Below is a small trained network, with its code and all its weights. Each question gives an input and a class and asks what happens when units are switched off, that is, made to give their printed mean instead of their output.

import numpy as np


def w(rows, s, z=0):
    codes = np.array(rows[::2]) - 128.0
    scale = np.full(codes.shape[1], s)
    scale[-1] = z or s
    return codes * scale


def norm(h):
    return h / np.sqrt((h * h).mean(-1, keepdims=True) + 1e-5)


def f(y):
    return y / 2 * (1 + np.tanh(0.7978845608 * (y + 0.044715 * y**3)))


def log_softmax(a):
    a = a - a.max(-1, keepdims=True)
    return a - np.log(np.exp(a).sum(-1, keepdims=True))


def net(x, mask):
    res = np.array(x, float).reshape(1, 4) / 4 @ E
    u = 0
    for l in range(2):
        y = f(norm(res) @ A[l][:, :-1].T + A[l][:, -1])
        res = res + np.where(mask[u : u + 11], y, B[l][:, -1]) @ B[l][:, :-1]
        u += 11
    return log_softmax(norm(res)[-1] @ U[:, :-1].T + U[:, -1])


A, B = {}, {}
E = w([
[43,147,149,226,74,121,95,147,1],'x0',
[56,130,96,139,158,121,33,159,128],'x1',
[105,116,74,57,148,152,201,206,88],'x2',
[135,129,79,113,241,33,155,173,175],'x3',
],0.0064)
A[0] = w([
[148,162,197,178,32,69,21,109,116,224],'0.n1',
[156,95,132,63,151,99,152,71,167,249],'0.n2',
[140,74,173,179,171,16,108,135,96,103],'0.n3',
[188,159,255,108,100,110,111,127,220,88],'0.n4',
[192,94,139,110,183,192,181,165,201,222],'0.n5',
[122,113,196,145,130,133,112,88,121,87],'0.n6',
[122,163,172,137,107,88,167,150,47,112],'0.n7',
[111,80,9,63,141,98,88,189,24,34],'0.n8',
[87,192,180,119,125,159,169,233,88,188],'0.n9',
[166,103,115,141,151,153,144,231,103,92],'0.n10',
[107,174,92,163,241,148,122,148,153,165],'0.n11',
],0.0071,0.0017)
B[0] = w([
[120,141,71,111,100,211,122,198,144,253],'0.n1',
[69,73,110,177,87,56,145,36,180,206],'0.n2',
[98,207,136,86,83,108,87,159,142,173],'0.n3',
[215,71,75,59,184,100,149,108,117,210],'0.n4',
[106,146,254,215,160,113,62,73,109,223],'0.n5',
[136,192,81,105,170,154,106,115,74,153],'0.n6',
[137,113,206,150,148,63,202,105,164,178],'0.n7',
[183,97,121,202,134,186,72,120,72,216],'0.n8',
[109,61,127,143,170,98,145,95,152,199],'0.n9',
[121,68,89,125,141,125,93,94,126,156],'0.n10',
[132,169,197,135,90,177,98,140,151,181],'0.n11',
],0.0069,0.0062)
A[1] = w([
[115,131,139,229,115,138,161,156,162,56],'1.n1',
[178,22,136,131,64,149,132,76,121,251],'1.n2',
[118,87,181,175,86,215,125,141,70,168],'1.n3',
[203,163,79,140,169,67,96,214,140,148],'1.n4',
[101,44,43,200,146,84,91,151,70,98],'1.n5',
[91,195,165,150,92,112,26,179,224,209],'1.n6',
[224,124,117,156,95,77,211,133,49,141],'1.n7',
[28,254,135,96,81,85,81,123,134,118],'1.n8',
[92,217,134,126,150,86,134,220,161,126],'1.n9',
[71,119,104,198,203,189,137,109,58,130],'1.n10',
[143,115,163,69,146,29,202,64,164,220],'1.n11',
],0.006,0.0027)
B[1] = w([
[156,61,74,158,127,171,164,172,189,140],'1.n1',
[92,140,123,101,142,105,136,165,177,254],'1.n2',
[152,140,136,119,179,99,128,184,106,241],'1.n3',
[173,148,184,180,61,148,211,180,75,146],'1.n4',
[230,45,141,88,204,162,40,141,151,193],'1.n5',
[106,149,159,196,50,114,255,110,111,228],'1.n6',
[139,118,234,195,203,55,109,67,128,162],'1.n7',
[68,155,108,167,82,147,125,164,106,167],'1.n8',
[155,174,66,149,55,209,125,205,41,147],'1.n9',
[196,76,191,95,203,134,139,220,78,209],'1.n10',
[25,161,240,129,100,71,198,34,188,225],'1.n11',
],0.0068,0.0057)
U = w([
[181,166,12,46,73,184,53,93,207,82],'0',
[178,42,164,162,219,149,81,197,96,164],'1',
[47,171,51,64,173,103,120,104,107,2],'2',
[68,120,213,162,140,7,170,2,241,186],'3',
[84,242,97,201,31,184,132,222,103,139],'4',
],0.0095,0.0053)

Each question gives the input, the list of numbers given to net, and the class t.
The units are the neurons (one row each of A and B). Each row of codes is followed by its name. A weight is (code - 128) times the scale printed after its matrix; where a second scale follows, it is the last column's (A, B and U).
mask holds one flag per neuron, layer by layer. A switched-off neuron (its flag False) gives its mean, the last column of its row in B, instead of its output. The means were averaged over made-up inputs and are rounded, as every weight is.
A unit's drop is (log p(t) with every unit on - log p(t) with that unit switched off) / (log p(t) with every unit on - log p(t) with every unit switched off).
The circuit of an input: a set's keep is (log p(t) with only the set's units on - log p(t) with every unit switched off) / (log p(t) with every unit on - log p(t) with every unit switched off). Starting from the 12 units with the biggest drops (on a tie, the unit counted first), units are removed one at a time, each time the one whose removal leaves the highest keep (on an exact tie, the one counted first), for as long as the keep stays at least 0.8.
units of the circuit, in order: the units of the circuit, biggest drop first
unit that matters most: the unit with the biggest drop
top k neurons: the k neurons with the biggest drops, biggest first
top k neurons in layer l: the k neurons of layer l with the biggest drops, biggest first
drop when u is switched off: that unit's drop, to one decimal
input [7,-4,5,-2], class 1: top 3 neurons in layer 0 : 0.n2; 0.n4; 0.n8
input [-1,-4,6,0], class 3: units of the circuit, in order : 0.n1; 1.n11
input [5,6,2,-8], class 1: unit that matters most : 0.n3
input [-3,8,-8,-6], class 0: units of the circuit, in order : 0.n5; 1.n11
input [3,-8,-4,-4], class 1: units of the circuit, in order : 1.n11; 1.n6
input [0,-5,7,1], class 3: units of the circuit, in order : 0.n1; 1.n11
input [5,-8,-6,5], class 4: units of the circuit, in order : 0.n3; 0.n1; 1.n9
input [2,-3,6,-8], class 1: top 2 neurons : 0.n2; 1.n11
input [-1,0,5,-8], class 1: top 2 neurons : 1.n11; 1.n6
input [8,-3,0,0], class 1: top 2 neurons : 0.n9; 0.n11
input [-6,4,5,7], class 3: top 2 neurons : 0.n2; 0.n1
input [-4,8,-6,4], class 4: drop when 0.n11 is switched off : 0.1
input [7,-2,7,-1], class 1: drop when 0.n8 is switched off : 0.1
input [8,-8,-8,-5], class 4: units of the circuit, in order : 0.n1
input [4,6,-1,5], class 4: drop when 0.n3 is switched off : 0.2
